Questions about the row below.
1) Find the entry just left of the centre entry.
2) Find the entry just left of the largest entry.
3) Find the first entry.
array([133, 105, 116, 158, 134])
1) 105
2) 116
3) 133

Questions about the array below.
1) Give the 3rd entry on the diagonal from the top-right corner.
2) Give the top entry of the column that holds the largest entry.
3) Give the entry directly below the largest entry.
4) Give the 1st entry on the main diagonal.
5) Give the largest entry.
6) Give the smallest entry in the last column.
7) Give the second entry from the end, reading row by row.
[[136 124 121 128 126 121 129 126 121 130 120 139 137 118 128]
 [127 122 123 129 125 127 127 125 122 130 118 138 134 122 127]
 [106 127 126 125 124 135 119 122 133 129 128 120 120 134 123]
 [136 121 125 130 128 121 130 126 122 128 119 136 135 120 129]
 [129 133 140 134 138 130 129 127 127 125 132 115 124 128 120]
 [122 127 120 139 124 133 128 128 134 122 125 134 134 131 129]
 [120 119 132 123 134 127 130 143 123 123 127 123 118 126 127]
 [112 129 134 129 131 136 121 125 133 130 132 123 118 136 122]
 [123 126 127 135 129 136 127 126 130 133 125 129 132 127 124]
 [138 122 138 145 133 127 136 126 127 131 123 127 131 127 118]
 [115 124 133 128 133 132 130 140 131 120 129 115 119 129 125]
 [111 132 128 125 128 136 123 122 131 134 133 118 121 133 124]
 [143 121 122 134 129 121 134 132 123 123 125 133 134 118 127]]
1) 120
2) 128
3) 128
4) 136
5) 145
6) 118
7) 118

Questions about the grid below. Rows and columns are numbered from 0.
1) Find the entry at row 0, column 2.
2) Find the entry in row 2 and column 0.
3) Find the entry at row 1, column 0.
4) Find the entry in row 0 and column 1.
5) Find the bottom-left entry.
[[128 129 128 129 129 129 129]
 [130 138 133 145 142 142 136]
 [129 134 131 139 137 136 133]
 [129 135 131 140 138 138 134]
 [129 122 125 121 122 121 125]
 [130 118 123 116 118 117 122]
 [129 119 123 117 118 117 122]
 [128 125 126 124 125 124 126]
 [130 115 120 112 114 113 120]
 [128 129 128 130 129 130 129]
 [128 131 129 133 132 132 130]
 [129 122 124 121 121 121 124]
 [128 127 128 127 127 127 128]
 [129 133 131 137 135 135 132]
 [131 109 118 106 109 107 117]
 [129 136 131 142 139 139 135]]
1) 128
2) 129
3) 130
4) 129
5) 129

W = 127  115  121  126  145  124  103  130
Which number is the entry just right of 124? 103
The third entry from the right: 124
Which number is the 1st entry? 127

grid =
[[102 125 139 114 145 143 150 124 153 143 116 138 146 130 148]
 [142 148 105 110 103 141 127 142 108 110 137 144 131 122 138]
 [113 129 110 141 145 109 111 118 142 134 105 123 144 132 142]
 [152 134 107 115 130 113 140 110 135 106 146 104 105 108 128]
 [152 120 153 145 153 109 112 139 111 147 136 127 154 105 107]
 [113 133 136 137 144 111 121 117 105 103 139 131 134 122 120]]
Indices start at 0.
The entry at row 0, column 1 -> 125
The top entry of the column that holds the smallest entry -> 102
The entry in row 0 and column 2 is 139
The entry in row 2 and column 0 is 113
The top entry of the column that holds the largest entry is 146
Read off the bottom-left entry.
113
Read off the entry directly below 150.
127
Read off the maximum.
154
Read off the entry at row 1, column 0.
142
The entry directly below the largest entry -> 134
The entry at row 2, column 1: 129
The entry at row 1, column 2: 105
Read off the entry just left of 106.
135
The entry just left of the largest entry: 127
Read off the bottom-right entry.
120
Read off the entry in row 1 and column 1.
148
The top-right entry -> 148

Questions about the row below.
1) Which number is the entry just right of 105?
2) Which number is the entry just left of 112?
3) Which number is the entry just right of the smallest entry?
[134 145 132 156 134 112 132  99 153 128 117 107 105 138]
1) 138
2) 134
3) 153

Questions about the grid below.
1) Report the entry just right of the smallest entry.
2) Report the 1st entry in reading order.
3) Report the third smallest entry.
[[120, 128, 131, 116, 129, 130, 135, 116, 124, 130, 133, 125], [131, 129, 123, 132, 129, 129, 132, 138, 131, 124, 132, 129], [126, 129, 127, 127, 132, 135, 131, 126, 129, 126, 127, 132], [121, 145, 129, 127, 101, 138, 118, 148, 129, 126, 132, 153], [125, 126, 133, 128, 138, 143, 127, 125, 115, 120, 129, 129], [123, 124, 130, 112, 132, 120, 128, 116, 126, 136, 136, 128], [124, 127, 125, 125, 130, 133, 133, 124, 132, 131, 122, 124], [117, 131, 124, 115, 137, 121, 121, 131, 129, 132, 129, 126], [127, 124, 130, 114, 136, 127, 125, 126, 135, 126, 131, 140], [131, 127, 127, 130, 132, 129, 131, 133, 135, 119, 139, 115], [122, 146, 129, 134, 136, 125, 114, 146, 139, 118, 158, 136], [131, 126, 122, 124, 125, 120, 124, 125, 134, 131, 124, 121], [123, 126, 132, 110, 132, 120, 127, 118, 126, 131, 138, 130], [129, 133, 127, 120, 128, 118, 121, 129, 125, 121, 136, 124]]
1) 138
2) 120
3) 112

Questions about the matrix below. Rows and columns are numbered from 0.
1) Read off the entry at row 0, column 0.
2) Read off the entry in row 0 and column 2.
3) Read off the bottom-right entry.
4) Read off the top-right entry.
5) Read off the entry at row 1, column 2.
6) Read off the entry just right of the smallest entry.
7) Read off the entry at row 1, column 0.
8) Read off the entry at row 0, column 1.
[[132 128 127 106 113 116]
 [126 126 145 127 131 130]
 [127 137 130 139 131 138]
 [123 133 140 132 136 136]
 [146 135 132 146 146 140]
 [122 127 125 134 128 129]
 [130 138 129 123 133 133]
 [128 124 126 129 127 123]
 [133 108 124 115 113 109]
 [142 126 133 125 127 126]
 [138 126 127 125 129 128]
 [118 142 134 127 124 131]
 [124 127 125 131 128 129]
 [126 115 115 118 118 118]
 [120 118 121 118 123 122]]
1) 132
2) 127
3) 122
4) 116
5) 145
6) 113
7) 126
8) 128

B =
[[129 138 128 124 127 134 127]
 [128 133 127 126 128 133 129]
 [126 119 134 131 127 118 127]
 [124 122 129 135 117 123 137]
 [129 136 127 125 129 136 128]
 [130 132 131 128 126 130 132]
 [125 121 132 131 128 123 123]
 [133 140 127 123 133 141 131]
 [129 127 127 131 128 131 129]
 [127 123 129 128 124 123 127]
 [124 111 131 135 126 114 124]
 [130 132 126 127 130 133 128]
 [132 141 126 125 133 141 131]
 [129 136 126 126 130 135 127]
 [126 128 127 126 125 124 125]
 [128 108 127 131 124 104 126]]
Counting starts at 0.
Read off the entry at row 0, column 0.
A: 129
The top entry of the column that holds the smallest entry -> 134
The entry at row 1, column 1 -> 133
The entry in row 0 and column 1 is 138
The bottom entry of the column that holds the smallest entry is 104
Read off the entry in row 0 and column 2.
A: 128
Read off the entry just left of the smallest entry.
A: 124
Read off the entry in row 1 and column 0.
A: 128
Read off the entry just right of the smallest entry.
A: 126
Read off the entry in the top-right corner.
A: 127
Read off the entry directly above 122.
A: 119
The entry at row 1, column 2 -> 127
Read off the entry in the bottom-left corner.
A: 128
Read off the entry directly above the smallest entry.
A: 124

A =
[[135 133 126 125 128 146 126 134 110 131 133 143 136 126 131]
 [134 135 129 126 126 150 125 136 111 132 130 145 136 126 132]
 [135 132 128 126 127 147 126 137 111 132 135 144 135 127 132]
 [135 132 126 126 126 150 124 136 110 132 132 151 135 126 130]
 [135 132 127 126 126 146 126 134 111 129 132 149 136 128 131]
 [139 132 126 128 126 146 128 133 113 130 139 142 135 129 130]
 [144 134 125 126 126 146 126 138 110 131 137 143 135 127 132]
 [135 133 130 130 126 147 129 134 111 132 133 144 135 128 132]
 [134 133 126 128 126 147 126 136 110 132 135 142 135 126 132]]
Indices start at 0.
The entry just right of the largest entry: 135
The entry at row 2, column 0: 135
Read off the entry in the bottom-right corner.
132
Read off the entry in the top-left corner.
135
Read off the entry in the bottom-left corner.
134
The entry at row 1, column 0 is 134
Read off the entry in row 2 and column 1.
132
The entry just left of the centre entry is 126
The entry in row 1 and column 1: 135
The entry at row 0, column 1 is 133
The entry just right of the centre entry: 111
The entry in the top-right corner -> 131
The entry directly below the largest entry -> 149
Read off the entry in row 1 and column 2.
129
Read off the entry at row 0, column 2.
126
Read off the entry directly below the centre entry.
133
Read off the entry at the centre.
134
Read off the entry just left of the largest entry.
132

x = [131 119 131 117 149 119 116 129 123 134 123 132]
The 3rd entry from the left is 131
The first entry from the left is 131

Read these off the matrix that follows.
1) Which number is the entry just right of 142?
2) Which number is the top-right entry?
3) Which number is the fourth entry, reading row by row?
4) Which number is the entry in the bottom-left corner?
5) Which number is the second entry on the diagonal from the top-right corner?
6) Which number is the first entry, reading row by row?
7) Which number is the last entry, reading row by row?
8) Which number is the entry just left of the smallest entry?
[[121 128 131 130 127 125 127 120 123 118 132 117 126 132 129 131]
 [132 122 128 127 132 133 125 130 126 134 131 128 119 129 128 127]
 [133 124 127 126 131 133 126 132 128 135 128 131 123 128 127 126]
 [127 130 128 128 126 126 129 127 129 126 127 128 131 128 128 128]
 [118 122 133 131 133 127 122 114 115 114 139 108 115 137 129 133]
 [129 130 127 128 126 127 130 130 131 129 126 132 132 126 128 127]
 [130 130 127 128 126 127 130 131 131 130 126 132 132 126 128 127]
 [133 123 127 127 132 133 126 132 128 135 129 130 122 128 127 127]
 [130 115 131 127 139 137 119 124 117 132 139 118 106 135 127 129]
 [130 121 129 127 133 133 124 128 124 132 132 125 118 131 127 128]
 [116 145 128 132 114 113 137 122 134 110 121 127 153 124 130 130]
 [134 134 124 126 123 127 133 137 137 136 119 142 140 121 128 125]]
1) 140
2) 131
3) 130
4) 134
5) 128
6) 121
7) 125
8) 118
